Here is a tiny trained network, its code and every weight. The questions are about switching its units off for an input and a class, where a switched-off unit gives its printed mean instead of its output.

import numpy as np


def w(rows, s, z=0):
    codes = np.array(rows[::2]) - 128.0
    scale = np.full(codes.shape[1], s)
    scale[-1] = z or s
    return codes * scale


def norm(h):
    return h / np.sqrt((h * h).mean(-1, keepdims=True) + 1e-5)


def f(y):
    return np.maximum(y, 0)


def log_softmax(a):
    a = a - a.max(-1, keepdims=True)
    return a - np.log(np.exp(a).sum(-1, keepdims=True))


def net(x, mask):
    res = np.array(x, float).reshape(1, 4) / 4 @ E
    u = 0
    for l in range(2):
        y = f(norm(res) @ A[l][:, :-1].T + A[l][:, -1])
        res = res + np.where(mask[u : u + 4], y, B[l][:, -1]) @ B[l][:, :-1]
        u += 4
    return log_softmax(norm(res)[-1] @ U[:, :-1].T + U[:, -1])


A, B = {}, {}
E = w([
[86,149,202,143,217],'x0',
[254,60,181,49,206],'x1',
[189,221,131,139,111],'x2',
[167,83,54,237,178],'x3',
],0.006)
A[0] = w([
[102,105,183,75,60,8],'L0N0',
[73,72,149,103,155,60],'L0N1',
[159,81,22,59,41,26],'L0N2',
[55,4,92,95,126,3],'L0N3',
],0.012,0.0076)
B[0] = w([
[86,115,5,58,156,180],'L0N0',
[195,208,185,166,133,189],'L0N1',
[104,152,231,172,236,252],'L0N2',
[221,208,101,149,69,193],'L0N3',
],0.013,0.0036)
A[1] = w([
[226,2,187,63,132,33],'L1N0',
[185,50,46,188,168,2],'L1N1',
[128,134,151,9,82,83],'L1N2',
[211,200,100,107,124,65],'L1N3',
],0.0099,0.0054)
B[1] = w([
[35,31,158,178,2,253],'L1N0',
[147,95,54,43,192,188],'L1N1',
[179,89,19,159,214,228],'L1N2',
[191,227,147,95,45,230],'L1N3',
],0.012,0.0036)
U = w([
[40,88,109,159,3,254],'0',
[210,204,123,125,82,84],'1',
[132,100,19,80,223,60],'2',
[114,146,217,153,210,72],'3',
],0.016,0.0056)

Each question gives the input, the list of numbers given to net, and the class t.
The units are the neurons (one row each of A and B). Each row of codes is followed by its name. A weight is (code - 128) times the scale printed after its matrix; where a second scale follows, it is the last column's (A, B and U).
mask holds one flag per neuron, layer by layer. A switched-off neuron (its flag False) gives its mean, the last column of its row in B, instead of its output. The means were averaged over made-up inputs and are rounded, as every weight is.
A unit's drop is (log p(t) with every unit on - log p(t) with that unit switched off) / (log p(t) with every unit on - log p(t) with every unit switched off).
The circuit of an input: a set's keep is (log p(t) with only the set's units on - log p(t) with every unit switched off) / (log p(t) with every unit on - log p(t) with every unit switched off). Starting from all 8 units, units are removed one at a time, each time the one whose removal leaves the highest keep (on an exact tie, the one counted first), for as long as the keep stays at least 0.8.
units of the circuit, in order: the units of the circuit, biggest drop first
most important unit: the unit with the biggest drop
k most important neurons: the k neurons with the biggest drops, biggest first
drop when u is switched off: that unit's drop, to one decimal
input [-6,1,4,2], class 3: units of the circuit, in order : L0N2
input [-3,-6,-1,-8], class 2: 2 most important neurons : L1N2, L1N0
input [-8,-6,-2,6], class 3: 4 most important neurons : L0N2, L1N0, L0N0, L1N2
input [-5,2,5,6], class 2: 2 most important neurons : L1N1, L0N3
input [-4,5,5,-4], class 0: 2 most important neurons : L1N0, L0N3
input [0,-6,-8,-7], class 1: units of the circuit, in order : L0N3, L1N0
input [6,6,4,-1], class 0: 2 most important neurons : L1N0, L0N2
input [-1,2,-1,-1], class 0: 2 most important neurons : L1N0, L1N2
input [3,-5,6,8], class 2: units of the circuit, in order : L1N0, L0N2, L0N1, L1N1
input [8,-2,-5,-8], class 2: units of the circuit, in order : L0N2, L1N2
input [4,4,0,2], class 0: units of the circuit, in order : L1N0, L0N2
input [-4,7,-8,0], class 1: 3 most important neurons : L0N3, L0N1, L1N3
input [-8,-5,5,-4], class 3: units of the circuit, in order : L0N2, L0N3
input [2,-1,2,7], class 2: most important unit : L1N1
input [-1,7,6,6], class 0: 3 most important neurons : L1N0, L0N3, L0N1
input [0,-2,-2,4], class 2: 3 most important neurons : L1N1, L0N1, L1N0
input [4,8,6,-4], class 0: 2 most important neurons : L1N0, L0N2
input [3,2,-8,-6], class 1: 2 most important neurons : L0N1, L0N3
input [0,6,-4,-7], class 2: 2 most important neurons : L1N2, L0N0
input [3,-4,4,-8], class 2: most important unit : L1N2
input [-1,-7,-2,8], class 2: drop when L1N1 is switched off : 0.8
input [-8,-4,-2,4], class 3: drop when L0N2 is switched off : 0.9
input [0,6,-5,-3], class 0: drop when L1N0 is switched off : 1.3
